Where the symbols take the nodes:
ro: Q424->Q95, Q852->Q545, Q508->Q302, Q701->Q687, Q401->Q780, Q567->Q316, Q687->Q921, Q315->Q357, Q495->Q32, Q100->Q503, Q619->Q692, Q328->Q207, Q639->Q126, Q970->Q533, Q452->Q346, Q403->Q508, Q338->Q541, Q392->Q805, Q10->Q701, Q44->Q965, Q31->Q401, Q779->Q824, Q473->Q143, Q631->Q561, Q167->Q444, Q625->Q315, Q724->Q686, Q444->Q552, Q302->Q640, Q32->Q392, Q965->Q86, Q780->Q729, Q545->Q631, Q851->Q252, Q399->Q495, Q79->Q846, Q657->Q144, Q316->Q424, Q951->Q426, Q686->Q646, Q940->Q823, Q22->Q277, Q144->Q283, Q833->Q657, Q357->Q724, Q552->Q593, Q533->Q567, Q798->Q44, Q491->Q504, Q125->Q655, Q277->Q870, Q541->Q651, Q646->Q703, Q254->Q386, Q688->Q975, Q535->Q348, Q17->Q833, Q207->Q177, Q593->Q399, Q692->Q639, Q703->Q940, Q655->Q161, Q218->Q779, Q845->Q403, Q950->Q452, Q869->Q774, Q252->Q953, Q126->Q798, Q21->Q125, Q484->Q21, Q499->Q869, Q283->Q408, Q206->Q22, Q556->Q845, Q885->Q738, Q607->Q933, Q899->Q950, Q824->Q484, Q805->Q499, Q426->Q556, Q440->Q254, Q738->Q31, Q775->Q868, Q198->Q328, Q408->Q338, Q161->Q574, Q504->Q625, Q143->Q10, Q955->Q440, Q561->Q951, Q846->Q775, Q921->Q206, Q729->Q535, Q386->Q688, Q933->Q955, Q235->Q612, Q612->Q885, Q823->Q851, Q477->Q198, Q503->Q901, Q86->Q107, Q975->Q478, Q107->Q235, Q651->Q79, Q774->Q473, Q860->Q218, Q901->Q167, Q346->Q619, Q177->Q100, Q870->Q970, Q478->Q860, Q640->Q899, Q868->Q491, Q95->Q852, Q348->Q17, Q953->Q607, Q574->Q477
li: Q424->Q845, Q852->Q508, Q508->Q639, Q701->Q567, Q401->Q283, Q567->Q426, Q687->Q316, Q315->Q252, Q495->Q10, Q100->Q32, Q619->Q235, Q328->Q593, Q639->Q885, Q970->Q561, Q452->Q86, Q403->Q692, Q338->Q625, Q392->Q687, Q10->Q533, Q44->Q401, Q31->Q144, Q779->Q198, Q473->Q870, Q631->Q640, Q167->Q499, Q625->Q851, Q724->Q607, Q444->Q869, Q302->Q126, Q32->Q701, Q965->Q780, Q780->Q408, Q545->Q302, Q851->Q688, Q399->Q143, Q79->Q724, Q657->Q775, Q316->Q556, Q951->Q950, Q686->Q933, Q940->Q254, Q22->Q852, Q144->Q868, Q833->Q846, Q357->Q953, Q552->Q774, Q533->Q951, Q798->Q31, Q491->Q940, Q125->Q100, Q277->Q545, Q541->Q315, Q646->Q955, Q254->Q484, Q688->Q125, Q535->Q541, Q17->Q79, Q207->Q399, Q593->Q473, Q692->Q612, Q703->Q440, Q655->Q503, Q218->Q477, Q845->Q619, Q950->Q965, Q869->Q22, Q252->Q975, Q126->Q738, Q21->Q177, Q484->Q207, Q499->Q206, Q283->Q491, Q206->Q95, Q556->Q346, Q885->Q833, Q607->Q860, Q899->Q44, Q824->Q328, Q805->Q921, Q426->Q452, Q440->Q824, Q738->Q657, Q775->Q646, Q198->Q552, Q408->Q504, Q161->Q901, Q504->Q823, Q143->Q970, Q955->Q779, Q561->Q899, Q846->Q686, Q921->Q424, Q729->Q338, Q386->Q21, Q933->Q218, Q235->Q348, Q612->Q17, Q823->Q386, Q477->Q444, Q503->Q392, Q86->Q729, Q975->Q655, Q107->Q535, Q651->Q357, Q774->Q277, Q860->Q574, Q901->Q805, Q346->Q107, Q177->Q495, Q870->Q631, Q478->Q161, Q640->Q798, Q868->Q703, Q95->Q403, Q348->Q651, Q953->Q478, Q574->Q167
vi: Q424->Q631, Q852->Q951, Q508->Q950, Q701->Q22, Q401->Q348, Q567->Q852, Q687->Q277, Q315->Q646, Q495->Q499, Q100->Q444, Q619->Q798, Q328->Q503, Q639->Q965, Q970->Q424, Q452->Q639, Q403->Q899, Q338->Q846, Q392->Q774, Q10->Q206, Q44->Q235, Q31->Q535, Q779->Q125, Q473->Q687, Q631->Q556, Q167->Q399, Q625->Q686, Q724->Q940, Q444->Q495, Q302->Q452, Q32->Q869, Q965->Q612, Q780->Q17, Q545->Q426, Q851->Q933, Q399->Q805, Q79->Q491, Q657->Q338, Q316->Q545, Q951->Q403, Q686->Q823, Q940->Q953, Q22->Q533, Q144->Q541, Q833->Q408, Q357->Q703, Q552->Q32, Q533->Q95, Q798->Q107, Q491->Q357, Q125->Q477, Q277->Q567, Q541->Q775, Q646->Q851, Q254->Q478, Q688->Q218, Q535->Q657, Q17->Q283, Q207->Q901, Q593->Q392, Q692->Q44, Q703->Q252, Q655->Q198, Q218->Q21, Q845->Q640, Q950->Q692, Q869->Q10, Q252->Q955, Q126->Q86, Q21->Q574, Q484->Q161, Q499->Q143, Q283->Q651, Q206->Q970, Q556->Q302, Q885->Q780, Q607->Q254, Q899->Q619, Q824->Q655, Q805->Q473, Q426->Q508, Q440->Q975, Q738->Q729, Q775->Q625, Q198->Q100, Q408->Q79, Q161->Q328, Q504->Q724, Q143->Q921, Q955->Q688, Q561->Q845, Q846->Q504, Q921->Q870, Q729->Q833, Q386->Q860, Q933->Q386, Q235->Q31, Q612->Q401, Q823->Q607, Q477->Q177, Q503->Q552, Q86->Q885, Q975->Q779, Q107->Q738, Q651->Q868, Q774->Q701, Q860->Q484, Q901->Q593, Q346->Q126, Q177->Q167, Q870->Q316, Q478->Q824, Q640->Q346, Q868->Q315, Q95->Q561, Q348->Q144, Q953->Q440, Q574->Q207
ze: Q424->Q316, Q852->Q95, Q508->Q403, Q701->Q10, Q401->Q31, Q567->Q533, Q687->Q701, Q315->Q625, Q495->Q399, Q100->Q177, Q619->Q346, Q328->Q198, Q639->Q692, Q970->Q870, Q452->Q950, Q403->Q845, Q338->Q408, Q392->Q32, Q10->Q143, Q44->Q798, Q31->Q738, Q779->Q218, Q473->Q774, Q631->Q545, Q167->Q901, Q625->Q504, Q724->Q357, Q444->Q167, Q302->Q508, Q32->Q495, Q965->Q44, Q780->Q401, Q545->Q852, Q851->Q823, Q399->Q593, Q79->Q651, Q657->Q833, Q316->Q567, Q951->Q561, Q686->Q724, Q940->Q703, Q22->Q206, Q144->Q657, Q833->Q17, Q357->Q315, Q552->Q444, Q533->Q970, Q798->Q126, Q491->Q868, Q125->Q21, Q277->Q22, Q541->Q338, Q646->Q686, Q254->Q440, Q688->Q386, Q535->Q729, Q17->Q348, Q207->Q328, Q593->Q552, Q692->Q619, Q703->Q646, Q655->Q125, Q218->Q860, Q845->Q556, Q950->Q899, Q869->Q499, Q252->Q851, Q126->Q639, Q21->Q484, Q484->Q824, Q499->Q805, Q283->Q144, Q206->Q921, Q556->Q426, Q885->Q612, Q607->Q953, Q899->Q640, Q824->Q779, Q805->Q392, Q426->Q951, Q440->Q955, Q738->Q885, Q775->Q846, Q198->Q477, Q408->Q283, Q161->Q655, Q504->Q491, Q143->Q473, Q955->Q933, Q561->Q631, Q846->Q79, Q921->Q687, Q729->Q780, Q386->Q254, Q933->Q607, Q235->Q107, Q612->Q235, Q823->Q940, Q477->Q574, Q503->Q100, Q86->Q965, Q975->Q688, Q107->Q86, Q651->Q541, Q774->Q869, Q860->Q478, Q901->Q503, Q346->Q452, Q177->Q207, Q870->Q277, Q478->Q975, Q640->Q302, Q868->Q775, Q95->Q424, Q348->Q535, Q953->Q252, Q574->Q161
bo: Q424->Q545, Q852->Q561, Q508->Q899, Q701->Q206, Q401->Q535, Q567->Q95, Q687->Q22, Q315->Q686, Q495->Q805, Q100->Q167, Q619->Q126, Q328->Q100, Q639->Q44, Q970->Q316, Q452->Q692, Q403->Q640, Q338->Q79, Q392->Q869, Q10->Q921, Q44->Q107, Q31->Q729, Q779->Q21, Q473->Q701, Q631->Q426, Q167->Q593, Q625->Q724, Q724->Q703, Q444->Q399, Q302->Q950, Q32->Q499, Q965->Q235, Q780->Q348, Q545->Q951, Q851->Q607, Q399->Q392, Q79->Q868, Q657->Q408, Q316->Q852, Q951->Q845, Q686->Q940, Q940->Q252, Q22->Q970, Q144->Q338, Q833->Q283, Q357->Q646, Q552->Q495, Q533->Q424, Q798->Q86, Q491->Q315, Q125->Q574, Q277->Q533, Q541->Q846, Q646->Q823, Q254->Q975, Q688->Q860, Q535->Q833, Q17->Q144, Q207->Q503, Q593->Q32, Q692->Q798, Q703->Q851, Q655->Q477, Q218->Q484, Q845->Q302, Q950->Q619, Q869->Q143, Q252->Q933, Q126->Q965, Q21->Q161, Q484->Q655, Q499->Q473, Q283->Q541, Q206->Q870, Q556->Q508, Q885->Q401, Q607->Q440, Q899->Q346, Q824->Q125, Q805->Q774, Q426->Q403, Q440->Q688, Q738->Q780, Q775->Q504, Q198->Q177, Q408->Q651, Q161->Q198, Q504->Q357, Q143->Q687, Q955->Q386, Q561->Q556, Q846->Q491, Q921->Q277, Q729->Q17, Q386->Q478, Q933->Q254, Q235->Q738, Q612->Q31, Q823->Q953, Q477->Q207, Q503->Q444, Q86->Q612, Q975->Q218, Q107->Q885, Q651->Q775, Q774->Q10, Q860->Q824, Q901->Q552, Q346->Q639, Q177->Q901, Q870->Q567, Q478->Q779, Q640->Q452, Q868->Q625, Q95->Q631, Q348->Q657, Q953->Q955, Q574->Q328

In the rows, 169 means zero.

The rows follow the links: the fewer symbols apart two nodes are, the more alike their rows tend to be.

Each row is also shifted at random along 8 hidden directions that mean nothing.

Some nodes, each with a row of numbers:
Q218 -> [143, 129, 187, 171, 183, 164, 147, 158, 168, 170, 191, 149, 205, 144, 136, 190, 159, 190, 138, 206, 172, 157, 144, 190, 148, 183, 133, 146, 156, 198, 175, 161, 178, 157, 191, 190, 164, 197]
Q17 -> [127, 170, 154, 150, 180, 172, 185, 178, 161, 152, 179, 147, 146, 166, 169, 190, 183, 169, 167, 183, 163, 210, 168, 159, 154, 141, 179, 143, 170, 173, 119, 182, 190, 175, 193, 163, 190, 154]
Q556 -> [127, 180, 167, 172, 186, 173, 180, 195, 175, 188, 159, 181, 149, 182, 186, 173, 179, 172, 221, 167, 174, 196, 176, 162, 184, 148, 222, 177, 171, 134, 126, 156, 142, 167, 168, 161, 162, 139]
Q687 -> [145, 159, 180, 146, 161, 179, 233, 158, 177, 196, 160, 159, 176, 138, 149, 174, 199, 148, 108, 154, 161, 256, 134, 172, 202, 123, 217, 148, 160, 139, 154, 199, 180, 212, 158, 157, 163, 193]
Q779 -> [221, 154, 169, 152, 163, 188, 171, 157, 167, 184, 142, 142, 180, 207, 150, 176, 148, 164, 173, 172, 163, 176, 141, 186, 166, 179, 191, 185, 168, 101, 166, 178, 184, 161, 168, 194, 193, 198]
Q10 -> [182, 198, 179, 192, 174, 231, 201, 158, 179, 162, 227, 199, 133, 177, 230, 177, 181, 177, 92, 165, 142, 192, 237, 172, 183, 112, 145, 161, 150, 204, 204, 170, 134, 189, 175, 162, 125, 139]
Q561 -> [126, 171, 185, 180, 188, 159, 109, 171, 181, 178, 171, 198, 211, 158, 154, 163, 154, 183, 201, 173, 183, 126, 175, 169, 158, 204, 141, 165, 183, 180, 174, 155, 123, 156, 151, 191, 151, 155]
Q206 -> [103, 164, 169, 114, 167, 160, 175, 184, 165, 194, 143, 156, 149, 233, 169, 136, 141, 146, 218, 136, 207, 178, 173, 169, 189, 173, 228, 184, 199, 122, 193, 154, 177, 207, 168, 126, 164, 173]
Q408 -> [134, 193, 172, 184, 183, 195, 165, 164, 163, 156, 171, 175, 157, 202, 190, 183, 162, 173, 191, 163, 147, 166, 183, 156, 144, 165, 167, 175, 160, 137, 142, 175, 141, 150, 170, 198, 180, 144]
Q167 -> [148, 171, 175, 180, 178, 161, 206, 174, 170, 168, 209, 170, 147, 162, 177, 154, 179, 152, 125, 143, 161, 192, 182, 179, 182, 139, 184, 172, 154, 183, 189, 154, 170, 184, 189, 167, 147, 172]
Q657 -> [186, 188, 156, 149, 159, 261, 133, 130, 171, 145, 164, 155, 180, 246, 189, 190, 133, 186, 154, 195, 150, 144, 207, 170, 146, 177, 120, 169, 194, 136, 197, 195, 155, 165, 154, 201, 185, 167]
Q283 -> [149, 213, 158, 228, 163, 177, 191, 203, 141, 155, 195, 209, 87, 195, 228, 160, 198, 189, 227, 150, 169, 125, 186, 164, 139, 161, 202, 186, 150, 210, 199, 141, 136, 122, 192, 148, 172, 171]
Q738 -> [100, 203, 157, 210, 166, 169, 170, 162, 180, 136, 196, 186, 170, 178, 186, 140, 169, 153, 173, 129, 149, 131, 201, 157, 172, 175, 162, 198, 174, 185, 208, 144, 140, 156, 151, 196, 154, 158]
Q574 -> [147, 174, 200, 171, 165, 151, 200, 145, 155, 175, 181, 181, 173, 145, 158, 151, 181, 145, 107, 124, 157, 189, 145, 166, 164, 167, 161, 157, 145, 170, 198, 186, 167, 188, 164, 173, 160, 196]
Q646 -> [212, 170, 161, 171, 156, 166, 187, 153, 166, 153, 161, 148, 172, 161, 156, 176, 175, 153, 139, 161, 147, 187, 148, 167, 160, 164, 162, 168, 161, 150, 154, 191, 194, 162, 169, 191, 193, 183]
Q640 -> [199, 175, 143, 193, 154, 174, 159, 168, 193, 161, 170, 174, 199, 141, 151, 165, 184, 168, 163, 174, 157, 154, 166, 179, 188, 169, 176, 180, 188, 180, 183, 164, 158, 155, 143, 198, 165, 186]
Q491 -> [122, 163, 158, 184, 149, 143, 184, 169, 159, 168, 148, 162, 166, 173, 160, 149, 168, 163, 210, 153, 177, 140, 137, 162, 170, 194, 201, 194, 165, 159, 191, 147, 181, 150, 165, 156, 180, 197]
Q100 -> [157, 128, 191, 155, 178, 160, 142, 151, 177, 185, 165, 155, 216, 152, 143, 176, 142, 181, 149, 194, 180, 158, 155, 180, 177, 191, 137, 162, 164, 169, 174, 159, 173, 179, 168, 170, 148, 175]
Q688 -> [123, 161, 174, 166, 161, 162, 208, 168, 154, 165, 184, 157, 133, 188, 190, 153, 162, 162, 157, 154, 173, 169, 171, 167, 173, 160, 184, 179, 151, 184, 205, 148, 190, 181, 189, 131, 160, 182]
Q639 -> [90, 174, 170, 150, 179, 174, 158, 173, 162, 174, 164, 172, 174, 170, 146, 172, 181, 170, 188, 166, 182, 184, 144, 169, 149, 171, 190, 140, 185, 164, 159, 186, 155, 172, 169, 177, 186, 187]
Q424 -> [205, 174, 164, 167, 170, 126, 151, 182, 177, 168, 171, 183, 184, 124, 142, 155, 189, 152, 158, 151, 180, 173, 162, 171, 171, 172, 164, 152, 183, 196, 160, 181, 170, 174, 158, 177, 170, 169]
Q254 -> [126, 173, 191, 193, 183, 220, 161, 124, 187, 150, 204, 164, 205, 202, 182, 174, 131, 167, 111, 162, 120, 153, 201, 169, 165, 172, 114, 192, 151, 134, 191, 162, 137, 166, 158, 234, 143, 152]
Q631 -> [194, 179, 172, 150, 179, 183, 163, 168, 177, 171, 172, 178, 167, 150, 180, 185, 181, 169, 140, 180, 163, 209, 198, 157, 175, 142, 150, 142, 173, 177, 132, 196, 162, 194, 162, 160, 160, 130]
Q703 -> [157, 152, 172, 134, 168, 130, 187, 150, 159, 148, 169, 134, 178, 126, 138, 175, 176, 140, 105, 159, 157, 220, 151, 151, 157, 161, 134, 132, 158, 179, 127, 206, 223, 202, 182, 161, 190, 162]
Q805 -> [192, 175, 184, 176, 200, 135, 183, 199, 165, 172, 208, 186, 133, 126, 182, 176, 196, 163, 143, 162, 169, 212, 187, 168, 167, 130, 168, 141, 146, 207, 123, 173, 167, 176, 199, 159, 154, 128]
Q970 -> [188, 150, 156, 142, 178, 135, 154, 193, 172, 170, 185, 160, 161, 140, 158, 168, 176, 170, 164, 188, 196, 184, 186, 175, 178, 155, 161, 143, 185, 220, 153, 162, 194, 190, 185, 137, 160, 154]
Q477 -> [266, 167, 188, 187, 168, 193, 170, 149, 178, 183, 156, 175, 191, 163, 172, 188, 161, 172, 138, 178, 139, 182, 163, 172, 178, 165, 152, 180, 146, 124, 141, 188, 155, 160, 153, 203, 167, 157]
Q401 -> [165, 174, 136, 132, 137, 170, 188, 162, 169, 154, 138, 142, 156, 194, 170, 150, 161, 145, 180, 157, 175, 178, 175, 151, 188, 167, 186, 180, 196, 155, 180, 178, 212, 196, 151, 131, 188, 170]
Q870 -> [182, 199, 158, 185, 173, 173, 192, 170, 191, 160, 199, 178, 171, 169, 167, 147, 183, 127, 128, 116, 142, 196, 189, 178, 193, 138, 197, 188, 179, 143, 178, 172, 148, 178, 155, 218, 157, 166]
Q921 -> [174, 165, 166, 176, 147, 130, 186, 173, 174, 172, 181, 184, 167, 126, 163, 133, 187, 155, 139, 141, 186, 157, 169, 170, 194, 170, 169, 168, 175, 230, 227, 154, 180, 190, 158, 130, 143, 193]
Q177 -> [203, 140, 184, 172, 184, 155, 173, 179, 174, 192, 162, 164, 176, 144, 171, 189, 163, 183, 172, 200, 171, 187, 161, 174, 185, 160, 172, 171, 146, 160, 127, 154, 177, 167, 180, 159, 152, 147]

Where do the symbols, taken in turn from left to right, take each start?
Answer with the node's name.
[139, 130, 157, 123, 152, 176, 167, 164, 152, 178, 123, 125, 168, 201, 154, 183, 146, 188, 213, 211, 196, 163, 136, 169, 165, 187, 185, 168, 180, 151, 169, 164, 215, 173, 180, 125, 193, 196]
ro ze ze ro bo ro vi li -> Q386
[158, 134, 194, 157, 182, 157, 157, 177, 145, 194, 167, 166, 163, 155, 154, 189, 168, 199, 178, 202, 195, 165, 132, 183, 139, 180, 163, 137, 151, 190, 164, 168, 176, 160, 200, 146, 173, 197]
ro vi li bo bo ze li li -> Q316
[226, 167, 176, 202, 165, 170, 168, 162, 159, 168, 158, 174, 176, 155, 163, 186, 179, 181, 173, 181, 151, 155, 137, 174, 149, 182, 163, 175, 147, 157, 153, 178, 163, 132, 169, 198, 186, 188]
ze ze ro bo ze bo bo bo -> Q688
[108, 197, 145, 182, 164, 140, 206, 206, 159, 155, 199, 185, 106, 167, 194, 133, 203, 153, 193, 130, 187, 171, 189, 165, 176, 140, 222, 174, 178, 222, 200, 141, 168, 173, 187, 129, 161, 174]
vi ro ro li li li ro ze ro ze -> Q846
[89, 143, 159, 164, 174, 183, 164, 180, 160, 168, 174, 152, 172, 156, 152, 198, 182, 207, 191, 224, 186, 170, 142, 180, 151, 165, 177, 141, 172, 203, 157, 161, 176, 153, 192, 154, 179, 194]
vi ro li bo vi bo vi ro -> Q953
[161, 150, 175, 171, 183, 158, 158, 161, 177, 165, 173, 148, 193, 182, 158, 170, 138, 161, 172, 171, 155, 159, 169, 172, 171, 183, 159, 191, 158, 137, 153, 150, 176, 161, 175, 200, 164, 154]
li ro ze vi ze ro vi ze -> Q177
[167, 175, 152, 186, 153, 145, 202, 193, 174, 183, 155, 183, 150, 137, 167, 154, 205, 165, 197, 157, 181, 183, 147, 167, 194, 153, 229, 176, 171, 180, 166, 158, 169, 165, 156, 141, 166, 182]
li vi ze li ro bo -> Q535
[208, 177, 171, 147, 179, 171, 145, 177, 171, 176, 170, 168, 159, 219, 174, 152, 140, 153, 186, 147, 180, 154, 191, 180, 168, 177, 173, 184, 184, 135, 184, 163, 162, 174, 173, 184, 168, 161]
bo vi bo li ro vi ro li bo ro -> Q346
[94, 171, 153, 188, 147, 183, 184, 159, 165, 155, 181, 169, 175, 158, 158, 159, 189, 177, 158, 170, 171, 141, 149, 176, 160, 176, 177, 163, 177, 212, 229, 158, 166, 155, 166, 166, 171, 226]
ro ro li vi bo bo li ze vi -> Q955
[171, 193, 172, 184, 171, 145, 164, 173, 174, 168, 181, 199, 172, 136, 163, 150, 191, 150, 154, 133, 169, 172, 172, 163, 170, 166, 169, 160, 174, 188, 173, 180, 147, 175, 154, 180, 161, 161]
bo vi bo bo ro vi ze ro -> Q126
[138, 162, 168, 134, 180, 164, 185, 175, 157, 159, 183, 138, 129, 224, 190, 156, 137, 152, 173, 151, 174, 185, 201, 165, 169, 157, 173, 178, 168, 148, 168, 156, 199, 195, 201, 146, 168, 143]
ze vi ro ro li li vi li ro li -> Q852
[227, 149, 169, 145, 179, 191, 155, 175, 174, 187, 162, 151, 174, 196, 161, 186, 150, 178, 175, 195, 178, 183, 169, 189, 174, 162, 180, 169, 176, 135, 152, 170, 177, 170, 181, 179, 172, 171]
vi ro li bo vi li vi ro ro -> Q640
[125, 184, 169, 185, 166, 188, 170, 153, 168, 147, 178, 170, 161, 196, 200, 164, 152, 170, 168, 161, 149, 142, 200, 150, 166, 175, 141, 188, 161, 169, 185, 157, 158, 165, 164, 169, 159, 142]
ze li ze li vi li ro ze vi -> Q655
[178, 144, 174, 148, 150, 158, 206, 174, 139, 182, 164, 152, 134, 159, 159, 169, 188, 174, 151, 173, 192, 193, 128, 183, 158, 159, 197, 145, 155, 191, 194, 178, 205, 179, 198, 123, 184, 225]
ro ro li ro ze li bo -> Q805
[163, 180, 186, 165, 166, 170, 165, 137, 163, 157, 163, 166, 183, 189, 172, 155, 143, 148, 142, 135, 147, 156, 173, 152, 160, 192, 131, 181, 159, 138, 180, 182, 171, 178, 154, 186, 172, 160]
vi bo vi vi ze ro ze -> Q484
